Below is a small trained network, with its code and all its weights. Each question gives an input and a class and asks what happens when units are switched off, that is, made to give their printed mean instead of their output.

import numpy as np


def w(rows, s, z=0):
    codes = np.array(rows[::2]) - 128.0
    scale = np.full(codes.shape[1], s)
    scale[-1] = z or s
    return codes * scale


def f(y):
    return y / 2 * (1 + np.tanh(0.7978845608 * (y + 0.044715 * y**3)))


def log_softmax(a):
    a = a - a.max(-1, keepdims=True)
    return a - np.log(np.exp(a).sum(-1, keepdims=True))


def net(x, mask):
    res = np.array(x, float).reshape(1, 3) / 4 @ E
    y = f(res @ A[0][:, :-1].T + A[0][:, -1])
    res = res + np.where(mask, y, B[0][:, -1]) @ B[0][:, :-1]
    return log_softmax(res[-1] @ U[:, :-1].T + U[:, -1])


A, B = {}, {}
E = w([
[255,144,104],'x0',
[146,43,211],'x1',
[133,43,46],'x2',
],0.0073)
A[0] = w([
[92,184,140,76],'neuron 0',
[68,115,72,120],'neuron 1',
[198,139,207,112],'neuron 2',
[146,226,83,81],'neuron 3',
[105,128,95,103],'neuron 4',
[69,121,62,125],'neuron 5',
[121,121,129,105],'neuron 6',
[107,128,102,107],'neuron 7',
[121,129,122,106],'neuron 8',
[132,127,130,133],'neuron 9',
[168,80,122,68],'neuron 10',
[131,126,129,142],'neuron 11',
[221,144,46,31],'neuron 12',
[84,122,181,66],'neuron 13',
[95,130,77,114],'neuron 14',
[135,131,151,88],'neuron 15',
[104,123,147,148],'neuron 16',
[174,32,85,34],'neuron 17',
[120,125,123,88],'neuron 18',
[35,115,218,54],'neuron 19',
[131,133,128,154],'neuron 20',
[109,123,143,144],'neuron 21',
[168,134,174,96],'neuron 22',
[114,125,117,99],'neuron 23',
[69,250,177,59],'neuron 24',
[186,124,183,102],'neuron 25',
[126,93,141,115],'neuron 26',
[108,125,108,99],'neuron 27',
[102,6,176,2],'neuron 28',
[122,125,125,94],'neuron 29',
[107,127,159,79],'neuron 30',
[157,228,99,59],'neuron 31',
[130,132,127,153],'neuron 32',
[116,128,146,90],'neuron 33',
],0.016,0.0085)
B[0] = w([
[102,95,124,158],'neuron 0',
[195,54,146,202],'neuron 1',
[243,149,121,236],'neuron 2',
[89,205,118,222],'neuron 3',
[163,91,134,135],'neuron 4',
[198,46,139,212],'neuron 5',
[137,115,117,114],'neuron 6',
[155,96,126,131],'neuron 7',
[141,118,129,114],'neuron 8',
[126,133,134,133],'neuron 9',
[142,180,134,158],'neuron 10',
[122,133,131,141],'neuron 11',
[3,43,145,234],'neuron 12',
[132,174,123,155],'neuron 13',
[172,73,136,166],'neuron 14',
[166,122,126,114],'neuron 15',
[97,121,131,163],'neuron 16',
[83,254,106,217],'neuron 17',
[148,115,128,106],'neuron 18',
[104,245,106,230],'neuron 19',
[112,135,127,154],'neuron 20',
[101,119,117,153],'neuron 21',
[197,128,116,162],'neuron 22',
[150,110,132,114],'neuron 23',
[31,56,145,253],'neuron 24',
[211,137,115,195],'neuron 25',
[105,132,128,148],'neuron 26',
[155,99,121,122],'neuron 27',
[15,51,143,216],'neuron 28',
[143,117,124,107],'neuron 29',
[145,142,128,123],'neuron 30',
[128,215,121,206],'neuron 31',
[115,133,129,152],'neuron 32',
[145,128,123,113],'neuron 33',
],0.042,0.0052)
U = w([
[50,76,154,176],'0',
[118,254,106,197],'1',
[219,104,132,4],'2',
],0.0084,0.0027)

Each question gives the input, the list of numbers given to net, and the class t.
The units are the neurons (one row each of A and B). Each row of codes is followed by its name. A weight is (code - 128) times the scale printed after its matrix; where a second scale follows, it is the last column's (A, B and U).
mask holds one flag per neuron, in row order. A switched-off neuron (its flag False) gives its mean, the last column of its row in B, instead of its output. The means were averaged over made-up inputs and are rounded, as every weight is.
A unit's drop is (log p(t) with every unit on - log p(t) with that unit switched off) / (log p(t) with every unit on - log p(t) with every unit switched off).
The circuit of an input: a set's keep is (log p(t) with only the set's units on - log p(t) with every unit switched off) / (log p(t) with every unit on - log p(t) with every unit switched off). Starting from the 12 units with the biggest drops (on a tie, the unit counted first), units are removed one at a time, each time the one whose removal leaves the highest keep (on an exact tie, the one counted first), for as long as the keep stays at least 0.8.
circuit, biggest first: the units of the circuit, biggest drop first
k most important neurons: the k neurons with the biggest drops, biggest first
drop when u is switched off: that unit's drop, to one decimal
input [-3,-6,-6], class 0: circuit, biggest first	neuron 24
input [0,-8,5], class 2: 2 most important neurons	neuron 5; neuron 24
input [1,5,3], class 1: 2 most important neurons	neuron 12; neuron 24
input [-2,2,-8], class 1: 3 most important neurons	neuron 19; neuron 12; neuron 28
input [7,-2,1], class 0: 3 most important neurons	neuron 12; neuron 19; neuron 17
input [5,-5,1], class 0: 4 most important neurons	neuron 12; neuron 17; neuron 19; neuron 2
input [0,-8,-5], class 0: 3 most important neurons	neuron 24; neuron 19; neuron 17
input [7,1,-3], class 2: 3 most important neurons	neuron 17; neuron 2; neuron 19
input [2,4,7], class 1: 2 most important neurons	neuron 17; neuron 24
input [-4,6,-5], class 1: drop when neuron 19 is switched off	0.4
input [-8,4,-6], class 1: drop when neuron 19 is switched off	6.6
input [-4,-8,-8], class 0: drop when neuron 24 is switched off	9.5
